Each row has a name. Each piece below is followed by the name of the row it came from, unless a question asks for something else. Each question is about the rows just above it. Places in a row count from 0.

Bos: [ -1 -45  20  20  -5  -4  20]
Gede: [ 29  50 -20   2   4   2   6]
tadin: [ 25  17  10 -27 -16   0 -38]
robeg: [ 42  -4 -30   3  33  12   0]
Penod: [ 35 -53  -9  50  40  18  28]
giz: [-12 -14 -11  36  -8 -30  27]
Among the named rows, does one hold [5 2] next to each other, in this order? -> no
At which places does Bos hold [20]? -> 2 3 6
Which row holds [36 -8]? -> giz
which: [-45  20  20  -5] -> Bos
Among the named rows, does one hold [20 -4 -5 20 20] next to each other, in this order? -> no
Is [-4 42] printed in one of the named rows, side by side and in this order? -> no

gofo: [  6 -19   4  27  22  19 -21  -9   7 -11]
lebu: [ -8 -10  13  -8  -7 -10  -2 -10  -3  -5]
buze: [  9   0   5   8  20  -5  -3  -9   5 -11]
beru: [  5  -4   7   8   8   1 -14   4  16   6]
sepig: [-4 -4 -7 20  8  1  8 22 -7  1]
vok: [  2 -31  17  49  14  10   7   0  -4   4]
zepid: [  8   0   9  23  26  -7 -21   4  -7   6]
zalo: [ -8 -31  -3  11   9  20   3  22   2   2]
Nuzu: [ -3 -17  -7   8  16  -7 -12  10  17   6]
At which places does lebu hold [-8]? -> 0 3
Among the named rows, does one hold [ -3 -10  -2] next to each other, in this order? -> no
[-31  -3  11   9] is in which row? -> zalo
Where do [17 49] appear? -> vok
Is [-2 -5] printed in one of the named rows, side by side and in this order? -> no
Places of [4] in row beru: -> 7

pape: [  1  26   7  -1   3 -19  -2   2]
pire: [  1   2  15  14   0 -13  -2   1]
peket: [  1   1 -48 -14   6  14   1   1]
Bop: [  0   2   1  14  15 -13  -1   0]
Lil: [ 1  1 23  7 -1 -7 -1  1]
which: [ 1 23  7 -1] -> Lil
Which row holds [ 7 -1 -7]? -> Lil
Is [  2   1  14  15 -13] printed in one of the named rows, side by side and in this order? -> yes
The row with [ 1  2 15 14  0] is -> pire

Voz: [-3 30 -3  8 11]
nosi: [ 5 -4 -4 -4 16]
boru: [21 20 -2  6  9]
tal: [-11  20 -11 -11 -11]
tiv: [  3 -20   2  -4  -8]
gog: [-15  28   0   4   2]
At which places does nosi hold [-4]? -> 1 2 3
Every place of [-11] in tal: -> 0 2 3 4
Places of [-4] in row tiv: -> 3

paga: [ 0  0  0  1  0  0 -1  0  0  0  0  1  1  0 -1  0  0  0  1 -7  0  0  0  0
 -1  0  0  0  1  0  0  0  0 -1  0  0  1  0  0  0  0  0 51  0  0  0]
nop: [  1  -6   5  27  -9 -16  -4  -2   7  -3 -27  -8  -2 -13   8   1  -1  16
  15  -2  25   9 -13   2 -21  -3  -6  11 -13  -3   9 -14   1  -9 -10 -22
   9 -14  -8  21  -1  -8  -7  -5   9   7]
Zano: [  1   3  -4 -12   6   6   0   0  -5   3  12   3   1   5  -3  -1   2  -8
  -8 -56 -11  -5   6  -3  12   4   4  -6   8   3  -4   9   0   3   3   8
  -4   6   4 -10   1   3   2   3  19  -1]
fak: [ 10  -2 -13  -3  -8  -8   3   3   7   7  -3  -3  13  -8 -13   3 -11  -1
   0   4  -1  -3   8   0  -6   6   5   4   5  -8   0   4  -1  -3   3  -5
   7   2  -4   3  10  -3  -8   8   9  -4]
noka: [  1   0  -1  -1   3  -1  -2  -1  -2   1   1  -1   1   0   0   0   1  -1
  -1  -5  -1  -1   1  -3   3   3   1  -1   2   2  -2   2   0  -1  -1  -1
  -1   1   1  -1   0   0 -10   1   3   2]
Vobam: [  6  -3 -10  -5  -9  -8   6   5   6   3  -5  -8   5  -5  -8  -2 -10   0
  -4  -4   3  -4  10   2   1   6   8   4  -4  -5  -3   4   1   0  -1  -1
   2  -3  -3  -1  10  -3  -7  10  13   1]
kapi: [ 2 -1 -1  4  2 -4 -3 -1 -1 -3 -3 -2  0 -2  3  0  1  1  2  4  3  1 -1 -1
  1  3 -1  0  0  2 -1  1  1 -3 -3 -5  0 -2  0  1  0 -2 -5  1 -2  0]
vus: [-16  -2  16  -5   2   5   7   6  -7 -15  -6 -12 -30  12  21 -13   7   2
 -10 -11  13   0   2   5  21  -1   7  -3 -24  14  -7  -2   6  11 -12  15
 -19 -15   7 -14  -3   4  -2   0   6  17]
lozad: [  5  -9   5  39  -8 -26  -9  -4   7  -2 -36 -13  -1 -19  13   2  -1  21
  19  34  34  13 -18  -3 -24   1  -8  13 -15   0   6 -16   2 -15 -17 -35
  11 -19 -11  28  -1 -13  -3  -4 -50  14]
Todud: [ 18   4 -18   8   0  -4 -11 -10   7  19  10  18  39 -15 -26  17  -6  -2
  15  26 -18   2  -5  -7 -28   0 -12   3  33 -17  10   1  -8 -15  17 -20
  25  21  -8  20   1  -4   3  -4 -13 -23]
zuzo: [  7  -1  -7   4  10  -8 -11  -3  -5   6   1  -5   2  -3   5   0   2  -2
  -5  -2   2  -1   1 -13  10  12   1  -4   9  11  -6   9   2  -6  -8 -10
  -3  -1   2  -3   0  -4 -21   5   6  12]
bavi: [ 2 -1 -1  4  2 -4 -3 -1 -1  2 -3 -2  0 -2  3  0  1  1  0  4  3  1 -1 -3
  1  3 -1  0  1  2 -1  1  1 -3 -3 -5  0 -2  0  1  0 -2 -5  1 -2  4]
Is [-1  2] printed in one of the named rows, side by side and in this order? -> yes
Every place of [9] in nop: -> 21 30 36 44
Places of [0] in row paga: -> 0 1 2 4 5 7 8 9 10 13 15 16 17 20 21 22 23 25 26 27 29 30 31 32 34 35 37 38 39 40 41 43 44 45
The row with [ 2 -1 -1  4  2 -4 -3 -1 -1 -3 -3 -2  0 -2  3  0  1  1  2  4  3  1 -1 -1
  1  3 -1  0  0  2 -1  1  1 -3 -3 -5  0 -2  0  1  0 -2 -5  1 -2  0] is -> kapi

zeli: [ 55 -11  14  22 -15]
zepaz: [ 46   9   4  10 -22]
gevom: [-13   2 -30   1 -25]
fuva: [ 46   9 -23  10 -22]
Ziza: [ 13  17 -30   5 -13]
lemam: [-13   2 -10   0 -20]
Is [  2 -10] printed in one of the named rows, side by side and in this order? -> yes
which: [-13   2 -10   0] -> lemam

zadi: [  8   8  23 -19   8]
nin: [ 21 -12  23 -19  26]
sazim: [ 21 -12  23 -12 -12]
Places of [-12] in row sazim: -> 1 3 4
Which row holds [ 21 -12  23 -19  26]? -> nin
Is [-19  23   8   8] printed in one of the named rows, side by side and in this order? -> no
Every place of [8] in zadi: -> 0 1 4

vesap: [ 26  -2 -14   5  -3   3  -2   0  -1   6  10   1 -10  -2 -10  12  -6  14
  -2  -5   5  -1  -8 -13   4 -21  -2   7   5   2   5   1  -6   0  -5 -23
   3 -25  -6   4  -1 -10  -1  -1  -5   1   6  31 -13   0 -10   2  -4  -8
 -10   2  19  -3 -10  -1   7 -15  -3]
Zus: [  3   0   0  -1   1   5   0   1   4   2  -2  23   4   0   4 -23  -4  11
   7   1   1   3  -4   5   1 -15   1   1   1  11   9   1   1   8   1  -5
   4  -7  -4   6  14  -6  -7  11 -20   1  -1  -2  -6   8 -14   2  -8  -5
  -1  10  -4   1  -3  -4   1   0  -1]
tumu: [ 24 -10 -34  -2   1   1   0   1   4   2  -2  23   4   0   4 -10  -4  11
   7   1   1   3  -4   5   1  15  -3   1   1  11   9   1   1   8   1  -5
   4  -7  -4   6  14  -6  -7  11 -20   5  -1  -2 -27   8 -14   2  -8  -1
  -1  10  -4   1  -3  -4   1   0  -1]
which: [ 3 -2  0 -1] -> vesap
Is [  3 -10  -4  11] printed in one of the named rows, side by side and in this order? -> no
Every place of [-3] in tumu: -> 26 58
Among the named rows, does one hold [-2 14] next to each other, in this order? -> no

